Here is a tiny trained network, its code and every weight. The questions are about switching its units off for an input and a class, where a switched-off unit gives its printed mean instead of its output.

import numpy as np


def w(rows, s, z=0):
    codes = np.array(rows[::2]) - 128.0
    scale = np.full(codes.shape[1], s)
    scale[-1] = z or s
    return codes * scale


def f(y):
    return y / 2 * (1 + np.tanh(0.7978845608 * (y + 0.044715 * y**3)))


def log_softmax(a):
    a = a - a.max(-1, keepdims=True)
    return a - np.log(np.exp(a).sum(-1, keepdims=True))


def net(x, mask):
    res = np.array(x, float).reshape(1, 4) / 4 @ E
    y = f(res @ A[0][:, :-1].T + A[0][:, -1])
    res = res + np.where(mask, y, B[0][:, -1]) @ B[0][:, :-1]
    return log_softmax(res[-1] @ U[:, :-1].T + U[:, -1])


A, B = {}, {}
E = w([
[47,116,54,198,246],'x0',
[133,170,192,113,157],'x1',
[116,58,165,118,121],'x2',
[131,171,53,98,191],'x3',
],0.012)
A[0] = w([
[109,191,163,119,119,202],'N1',
[199,253,155,147,69,180],'N2',
[127,197,172,155,172,186],'N3',
[144,85,71,162,137,254],'N4',
[118,165,142,57,39,113],'N5',
[164,181,173,129,123,233],'N6',
[121,72,230,134,82,237],'N7',
[84,100,36,172,130,205],'N8',
[180,178,148,90,108,183],'N9',
[124,126,47,129,191,190],'N10',
[129,154,86,108,99,93],'N11',
[116,105,216,159,83,212],'N12',
],0.012,0.0038)
B[0] = w([
[170,181,71,186,146,165],'N1',
[195,134,107,75,148,225],'N2',
[129,159,68,181,251,182],'N3',
[46,58,164,93,81,199],'N4',
[158,138,116,106,53,210],'N5',
[170,161,101,159,124,186],'N6',
[170,123,142,184,129,238],'N7',
[35,94,144,88,114,243],'N8',
[170,177,49,77,92,193],'N9',
[84,112,177,41,162,248],'N10',
[104,114,142,123,98,141],'N11',
[190,87,130,228,74,216],'N12',
],0.011,0.012)
U = w([
[86,101,182,57,158,190],'0',
[184,197,21,162,255,182],'1',
[227,178,7,113,77,3],'2',
[185,102,254,230,145,122],'3',
],0.0094,0.0014)

Each question gives the input, the list of numbers given to net, and the class t.
The units are the neurons (one row each of A and B). Each row of codes is followed by its name. A weight is (code - 128) times the scale printed after its matrix; where a second scale follows, it is the last column's (A, B and U).
mask holds one flag per neuron, in row order. A switched-off neuron (its flag False) gives its mean, the last column of its row in B, instead of its output. The means were averaged over made-up inputs and are rounded, as every weight is.
A unit's drop is (log p(t) with every unit on - log p(t) with that unit switched off) / (log p(t) with every unit on - log p(t) with every unit switched off).
The circuit of an input: a set's keep is (log p(t) with only the set's units on - log p(t) with every unit switched off) / (log p(t) with every unit on - log p(t) with every unit switched off). Starting from all 12 units, units are removed one at a time, each time the one whose removal leaves the highest keep (on an exact tie, the one counted first), for as long as the keep stays at least 0.8.
circuit, biggest first: the units of the circuit, biggest drop first
top k neurons: the k neurons with the biggest drops, biggest first
drop when u is switched off: that unit's drop, to one decimal
input [-6,-3,3,-5], class 2: circuit, biggest first => (N5)
input [2,6,2,-1], class 1: circuit, biggest first => (N3 N4)
input [-1,-7,1,-2], class 3: top 2 neurons => (N10 N9)
input [3,0,8,-1], class 3: circuit, biggest first => (N10 N9)
input [1,7,5,1], class 1: circuit, biggest first => (N4 N3)
input [-5,-6,4,-4], class 3: top 3 neurons => (N7 N12 N2)
input [1,7,-4,-8], class 1: top 2 neurons => (N3 N1)
input [-2,3,-3,5], class 1: top 2 neurons => (N3 N12)
input [-7,1,5,-6], class 2: top 2 neurons => (N9 N5)
input [-4,5,5,-2], class 2: top 2 neurons => (N9 N5)
input [-2,5,-4,6], class 1: drop when N3 is switched off => 0.7
input [4,7,-5,-7], class 1: drop when N3 is switched off => 0.2
input [6,5,1,0], class 0: drop when N10 is switched off => 0.2
input [-1,6,-8,-1], class 1: circuit, biggest first => (N3)
